[ 0.19 -5.19 -1.07 -1.95 -2.02  1.38 -0.52  0.62 -2.62 -0.02  1.52 -3.72
 -0.98 -0.56 -5.02  1.69 -4.23 -1.59  2.54  1.37  1.28 -1.89 -6.30  0.45] : J492.S
[-0.20 -1.89 -1.51 -1.05 -1.51  1.20  0.76  0.08 -1.93 -0.04  1.09 -3.80
 -0.84 -1.14 -3.33 -1.06 -1.31 -1.90  0.18  0.74  1.15 -1.63 -2.30 -0.04] : J376.R
[ 0.07 -1.68  0.23 -0.93 -0.39  0.33  0.94  0.59  0.01  0.25 -0.18 -0.28
 -0.48 -0.59 -0.56 -0.99 -0.28  1.33 -0.50 -0.04  0.25  0.29  1.37  1.24] : J492.F
[ 0.08 -0.63 -0.44 -1.22 -0.60  2.16 -0.30  2.09 -0.87 -1.81  2.45  0.04
  0.02  2.03 -0.03  0.03 -1.82 -3.82  1.65  0.20  0.51 -1.00 -3.76  1.26] : j935.G
[ 1.28 -4.29 -0.23 -1.74 -0.92  1.59 -0.06  0.80  1.82 -0.64  1.00 -3.96
 -1.22  0.01 -2.68  2.64 -3.47 -0.12  0.04  0.71  1.04 -0.99 -5.68  0.28] : J492.F
[-0.02  1.40  0.12  0.61  1.25 -0.47 -1.51  0.23 -1.76  1.21  0.19 -1.18
  1.53  0.15 -0.22  1.07 -0.32  0.63  0.26  0.10  1.20 -2.52 -3.55 -0.83] : j910.B
[ 0.57 -7.27  0.82 -1.89 -0.52  0.59  1.96 -0.06  0.48  2.36  0.23 -4.19
 -1.20 -0.43 -5.08  0.30 -1.66  1.18  0.18  0.49  0.77 -0.17 -3.52 -1.16] : J492.F
[ 1.18 -1.68 -0.05  0.90  1.55 -0.03 -0.90  1.06 -2.05  1.97  0.75 -1.67
  0.18  0.45 -0.64  1.01  0.01  0.68  0.89 -0.40  1.87 -4.97 -3.94 -0.80] : j910.B
[ 0.62 -3.91 -1.67 -2.19 -1.85  2.36  0.92 -0.04 -1.91  0.68 -0.20 -6.60
 -0.46  2.63 -1.94  1.57 -2.66  0.53 -0.13  1.47 -0.12 -2.91 -5.66 -0.22] : J492.E
[ 1.52 -1.66 -0.52 -0.52 -0.89  1.29 -1.12  1.65 -2.57  1.38  1.92 -1.80
 -0.01  0.91 -0.16  1.89 -2.10 -0.31  0.57  1.32  0.35 -3.29 -8.16 -0.22] : j910.N
[ 0.29  0.68 -0.44 -0.37 -0.65  0.63 -1.34  0.08 -1.00 -0.98  1.47 -0.22
 -0.15  1.30 -1.69  1.45 -3.11 -3.25 -0.63 -1.27  1.13 -1.06 -4.82  1.43] : j935.G
[ 0.85 -2.16 -1.45 -1.89 -2.25  1.91  1.06  0.10 -1.33  0.93 -0.52 -2.12
 -0.81  1.50 -1.15  2.31 -0.47  1.32 -0.88  0.56 -0.19 -2.65 -5.85 -0.07] : J492.E
[ 0.81 -0.70  0.05  0.12  0.45  0.60 -0.64  1.32 -1.31  0.67  0.60 -1.63
 -0.14  0.91 -1.44  0.85 -0.77 -1.40  0.24  1.00  0.83 -2.53 -4.30 -1.07] : j910.B
[ 0.42 -1.56 -2.59 -1.57 -2.54  1.59  0.25  0.92 -1.29 -0.60  0.05 -3.18
  0.13  2.65 -3.09  2.56 -3.56 -4.26  0.05  1.01  1.46 -2.63 -5.02  0.64] : J376.K
[ 0.72 -0.22  0.00 -1.78 -0.69  0.68  1.86 -0.02 -1.18  2.11 -0.25 -3.24
 -0.36  0.89 -0.49  0.74 -0.25  1.76 -0.87  0.16 -0.37 -2.84 -0.72 -0.55] : J492.E
[-0.46  0.47 -1.03 -1.78 -0.93  1.84  0.86  0.36 -1.70 -1.52  0.40 -2.32
  0.33  0.02 -3.62  1.47 -1.37 -2.10 -0.52  0.00  2.37  0.07 -2.60  1.06] : J376.R
[ 2.03 -5.62 -0.87 -0.08  1.16  0.95 -1.15  1.99 -1.56  1.16  0.68 -3.64
 -0.14  1.35 -1.18  1.03 -3.28 -0.29  0.84  1.01  1.42 -2.80 -8.70  1.38] : j910.N
[ 0.37 -0.20 -1.41 -1.17 -1.29  2.42 -1.06  2.39 -0.80 -1.37  1.25 -0.75
  0.28  2.19 -0.89  0.58 -1.86 -3.06  0.94 -0.56  1.26 -0.47 -3.88  0.42] : j935.G
[ 0.40 -1.16 -3.48  0.19  1.09  0.59  0.58  1.67 -1.62  0.56  0.67 -1.98
 -0.67  1.86  0.80  0.27 -0.72  1.16 -0.40  0.29 -0.26 -2.51 -6.32 -0.60] : j910.B
[ 0.29 -3.81 -0.32 -1.44 -1.06  0.92  1.69  0.73 -0.41 -0.97  0.59 -1.92
 -0.05  0.65 -3.25  1.03 -5.19 -1.15 -1.09 -0.89  1.88 -0.26 -6.38  0.65] : j935.Y
[ 0.22 -4.72 -1.01 -1.93 -1.27  2.10  0.58  0.07 -0.07 -1.44  0.38 -2.85
 -0.17  0.89 -4.08 -0.05 -4.38 -2.49 -0.33  0.23  1.55 -0.91 -3.81  0.45] : J376.H
[-0.39 -3.81 -0.84 -3.78 -3.21  1.70  1.13 -0.30 -0.91 -1.36  1.02 -3.73
 -3.06  1.75 -3.30  2.04 -4.18 -3.21  0.97  1.25  2.20 -0.63 -6.20 -1.03] : J376.H
[ 1.08 -1.27 -0.34 -0.77  1.04 -0.41 -0.06  1.72 -1.03  0.44  1.02  0.17
 -0.02  1.20 -0.31  0.06 -0.12  0.67  0.48  0.12  0.25 -3.49 -5.76 -1.55] : j910.N
[ 0.90 -1.03  1.16  0.20 -1.33  1.48  0.67  1.18 -0.23 -2.82  2.21  0.12
  0.43  1.40 -0.92 -0.09 -4.75 -2.59  0.35 -0.24  1.66 -1.01 -8.31  1.12] : j935.A
[-0.58 -1.51 -0.97 -1.58 -1.09  1.44 -1.09  0.42 -0.12 -1.71  1.08  0.59
  0.39  0.96 -2.96  0.64 -3.59 -3.05  0.32 -1.85  1.33  0.51 -5.82  1.57] : j935.Y
[ 1.58 -1.73 -1.14 -1.60 -0.22  1.92  0.19  0.70 -1.74  0.26  0.23 -3.50
  0.33  0.75 -2.98  1.08 -2.08 -1.23 -0.10  0.60  1.95 -3.00 -3.42 -0.85] : J492.S
